Below is a small trained network, with its code and all its weights. Each question gives an input and a target symbol and asks what happens when units are switched off, that is, made to give their printed mean instead of their output.

import numpy as np


def w(rows, s, z=0):
    codes = np.array(rows[::2]) - 128.0
    scale = np.full(codes.shape[1], s)
    scale[-1] = z or s
    return codes * scale


def softmax(a):
    e = np.exp(a - a.max(-1, keepdims=True))
    return e / e.sum(-1, keepdims=True)


def log_softmax(a):
    a = a - a.max(-1, keepdims=True)
    return a - np.log(np.exp(a).sum(-1, keepdims=True))


def net(x, mask):
    ids = ['ΘΞβγδηλμτ'.index(c) for c in x.split()]
    T = len(ids)
    res = E[ids] + P[:T]
    u = 0
    for l in range(2):
        r = res
        for j in range(3):
            rows = slice(4 * j, 4 * j + 4)
            q, k, v = (r @ M[l][rows].T for M in (Q, K, V))
            z = softmax(np.where(np.tri(T) > 0, q @ k.T / 4**0.5, -1e9)) @ v
            o = O[l][rows]
            res = res + np.where(mask[u + j], z, o[:, -1]) @ o[:, :-1]
        u += 3
    return log_softmax(res[-1] @ U[:, :-1].T + U[:, -1])


Q, K, V, O = {}, {}, {}, {}
E = w([
[134,134,47,92,36],'Θ',
[150,122,194,174,96],'Ξ',
[170,118,203,124,199],'β',
[173,177,116,119,165],'γ',
[74,163,197,39,140],'δ',
[108,58,188,51,139],'η',
[135,108,76,7,193],'λ',
[75,82,57,127,153],'μ',
[208,47,45,35,76],'τ',
],0.011)
P = w([
[143,141,119,27,1],'0',
[48,173,100,88,67],'1',
[37,155,97,63,94],'2',
[43,128,105,65,142],'3',
[43,100,93,47,179],'4',
[48,80,118,46,188],'5',
[69,87,105,17,202],'6',
],0.0053)
Q[0] = w([
[48,102,130,13,143],'0.h0',
[182,107,117,170,164],'0.h0',
[128,156,125,148,57],'0.h0',
[161,195,123,121,131],'0.h0',
[111,161,159,45,79],'0.h1',
[127,198,141,137,139],'0.h1',
[148,103,173,138,88],'0.h1',
[205,141,80,173,131],'0.h1',
[131,172,206,55,88],'0.h2',
[197,154,125,88,143],'0.h2',
[39,140,71,215,99],'0.h2',
[252,63,115,184,60],'0.h2',
],0.023)
K[0] = w([
[194,126,189,58,73],'0.h0',
[130,160,98,174,139],'0.h0',
[118,70,134,132,162],'0.h0',
[82,108,99,125,82],'0.h0',
[91,75,104,61,157],'0.h1',
[42,153,128,131,117],'0.h1',
[138,119,167,126,160],'0.h1',
[131,226,173,83,61],'0.h1',
[120,84,201,61,166],'0.h2',
[161,113,136,71,98],'0.h2',
[37,106,59,232,102],'0.h2',
[226,151,173,140,3],'0.h2',
],0.022)
V[0] = w([
[102,44,85,199,128],'0.h0',
[64,164,146,104,108],'0.h0',
[114,223,101,138,39],'0.h0',
[86,83,116,157,130],'0.h0',
[151,169,107,149,130],'0.h1',
[96,2,217,124,121],'0.h1',
[70,114,65,27,152],'0.h1',
[138,80,195,167,118],'0.h1',
[99,122,132,132,49],'0.h2',
[152,204,57,131,157],'0.h2',
[104,97,168,122,66],'0.h2',
[75,52,81,182,133],'0.h2',
],0.0098)
O[0] = w([
[106,52,110,35,144,71],'0.h0',
[100,159,142,120,102,151],'0.h0',
[83,128,119,178,39,156],'0.h0',
[108,102,121,80,131,102],'0.h0',
[116,99,145,104,78,98],'0.h1',
[158,200,40,107,202,149],'0.h1',
[147,127,191,254,234,255],'0.h1',
[136,163,62,66,121,84],'0.h1',
[87,131,94,199,165,138],'0.h2',
[149,86,221,139,99,110],'0.h2',
[103,154,61,163,148,146],'0.h2',
[85,105,164,66,201,110],'0.h2',
],0.0081,0.0099)
Q[1] = w([
[155,157,102,149,85],'1.h0',
[113,142,201,124,164],'1.h0',
[66,171,139,150,152],'1.h0',
[91,106,104,131,181],'1.h0',
[126,105,118,119,131],'1.h1',
[123,130,123,172,146],'1.h1',
[121,88,109,155,142],'1.h1',
[130,107,131,75,109],'1.h1',
[136,83,162,139,137],'1.h2',
[141,220,135,249,160],'1.h2',
[84,133,117,128,176],'1.h2',
[107,148,140,176,181],'1.h2',
],0.019)
K[1] = w([
[164,175,135,158,154],'1.h0',
[127,73,107,132,176],'1.h0',
[113,117,149,97,198],'1.h0',
[98,97,146,54,110],'1.h0',
[128,134,136,110,113],'1.h1',
[154,89,107,129,155],'1.h1',
[159,102,118,106,131],'1.h1',
[102,176,156,115,88],'1.h1',
[119,154,104,152,145],'1.h2',
[249,138,121,74,63],'1.h2',
[128,118,100,178,98],'1.h2',
[184,142,92,157,86],'1.h2',
],0.018)
V[1] = w([
[244,140,137,126,145],'1.h0',
[100,16,104,140,103],'1.h0',
[212,84,72,113,180],'1.h0',
[193,230,218,136,101],'1.h0',
[98,92,67,147,119],'1.h1',
[216,42,46,165,95],'1.h1',
[184,120,137,123,129],'1.h1',
[206,37,41,165,89],'1.h1',
[26,107,50,161,80],'1.h2',
[56,174,151,152,156],'1.h2',
[64,60,95,189,218],'1.h2',
[93,55,204,185,88],'1.h2',
],0.011)
O[1] = w([
[67,101,153,101,166,117],'1.h0',
[153,61,103,168,48,3],'1.h0',
[86,55,94,120,169,74],'1.h0',
[91,191,206,91,158,215],'1.h0',
[180,161,104,133,127,146],'1.h1',
[246,139,143,82,171,170],'1.h1',
[134,103,150,104,152,125],'1.h1',
[250,148,146,84,174,152],'1.h1',
[197,228,115,176,103,220],'1.h2',
[84,146,141,162,96,174],'1.h2',
[102,151,151,227,203,85],'1.h2',
[176,139,212,186,101,127],'1.h2',
],0.011,0.0047)
U = w([
[208,152,185,221,100,3],'Θ',
[185,169,80,125,81,184],'Ξ',
[143,89,164,78,121,161],'β',
[179,84,250,111,45,181],'γ',
[141,218,178,187,153,71],'δ',
[129,173,73,201,210,50],'η',
[131,80,236,188,153,121],'λ',
[158,53,107,252,89,200],'μ',
[246,99,171,165,205,139],'τ',
],0.0032,0.0068)

Each question gives the input, a string of symbols that net reads in full, and the target symbol t.
The units are the heads (4 rows each of Q, K, V and O). Each row of codes is followed by its name. A weight is (code - 128) times the scale printed after its matrix; where a second scale follows, it is the last column's (O and U).
mask holds one flag per head, layer by layer. A switched-off head (its flag False) gives its mean, the last column of its rows in O, instead of its output. The means were averaged over made-up inputs and are rounded, as every weight is.
A unit's drop is (log p(t) with every unit on - log p(t) with that unit switched off) / (log p(t) with every unit on - log p(t) with every unit switched off).
The circuit of an input: a set's keep is (log p(t) with only the set's units on - log p(t) with every unit switched off) / (log p(t) with every unit on - log p(t) with every unit switched off). Starting from all 6 units, units are removed one at a time, each time the one whose removal leaves the highest keep (on an exact tie, the one counted first), for as long as the keep stays at least 0.8.
circuit, biggest first: the units of the circuit, biggest drop first
unit that matters most: the unit with the biggest drop
which heads matter: for each layer, one digit per head in row order, 1 if its drop is at least 0.15 and else 0, layers parted by /
input Ξ μ δ μ Ξ τ, target Ξ: circuit, biggest first => [0.h1, 1.h2, 0.h2]
input τ Ξ μ γ δ, target τ: unit that matters most => 1.h1
input δ τ Θ β λ Θ, target δ: which heads matter => 101 / 101
input γ δ Ξ Ξ, target γ: which heads matter => 011 / 001
input τ μ η Ξ τ δ μ, target τ: circuit, biggest first => [1.h1, 0.h0]
input λ μ β δ Ξ, target λ: which heads matter => 110 / 011
input μ Ξ η μ, target μ: circuit, biggest first => [1.h0, 0.h2, 1.h1]
input η τ δ η, target η: circuit, biggest first => [1.h2, 0.h2, 0.h1]
input δ τ Ξ λ, target δ: circuit, biggest first => [0.h0, 1.h0, 1.h2, 0.h2]
input μ τ λ Ξ Ξ δ η, target μ: circuit, biggest first => [1.h0, 0.h0, 0.h2, 1.h1]
input γ μ Θ δ, target γ: circuit, biggest first => [1.h2, 0.h1, 0.h2]
input Ξ Ξ τ μ δ, target Ξ: which heads matter => 011 / 101
input Θ δ δ, target δ: circuit, biggest first => [1.h0, 1.h2, 0.h2]
input Ξ δ λ μ Ξ β Ξ, target Ξ: unit that matters most => 0.h1
input β τ δ τ δ γ Ξ, target β: circuit, biggest first => [0.h1, 1.h2, 0.h0]
input τ Ξ μ Ξ γ δ Θ, target τ: circuit, biggest first => [1.h1, 0.h0, 1.h2]
input Ξ η Ξ δ μ, target Ξ: which heads matter => 010 / 001
input Ξ Ξ Ξ β, target Ξ: circuit, biggest first => [0.h1, 1.h2]
input η Ξ δ Ξ Θ, target η: which heads matter => 011 / 101
input γ μ τ λ γ τ, target γ: unit that matters most => 1.h2
input μ δ λ Ξ, target μ: which heads matter => 101 / 100
input γ Ξ γ Ξ λ, target λ: which heads matter => 011 / 110
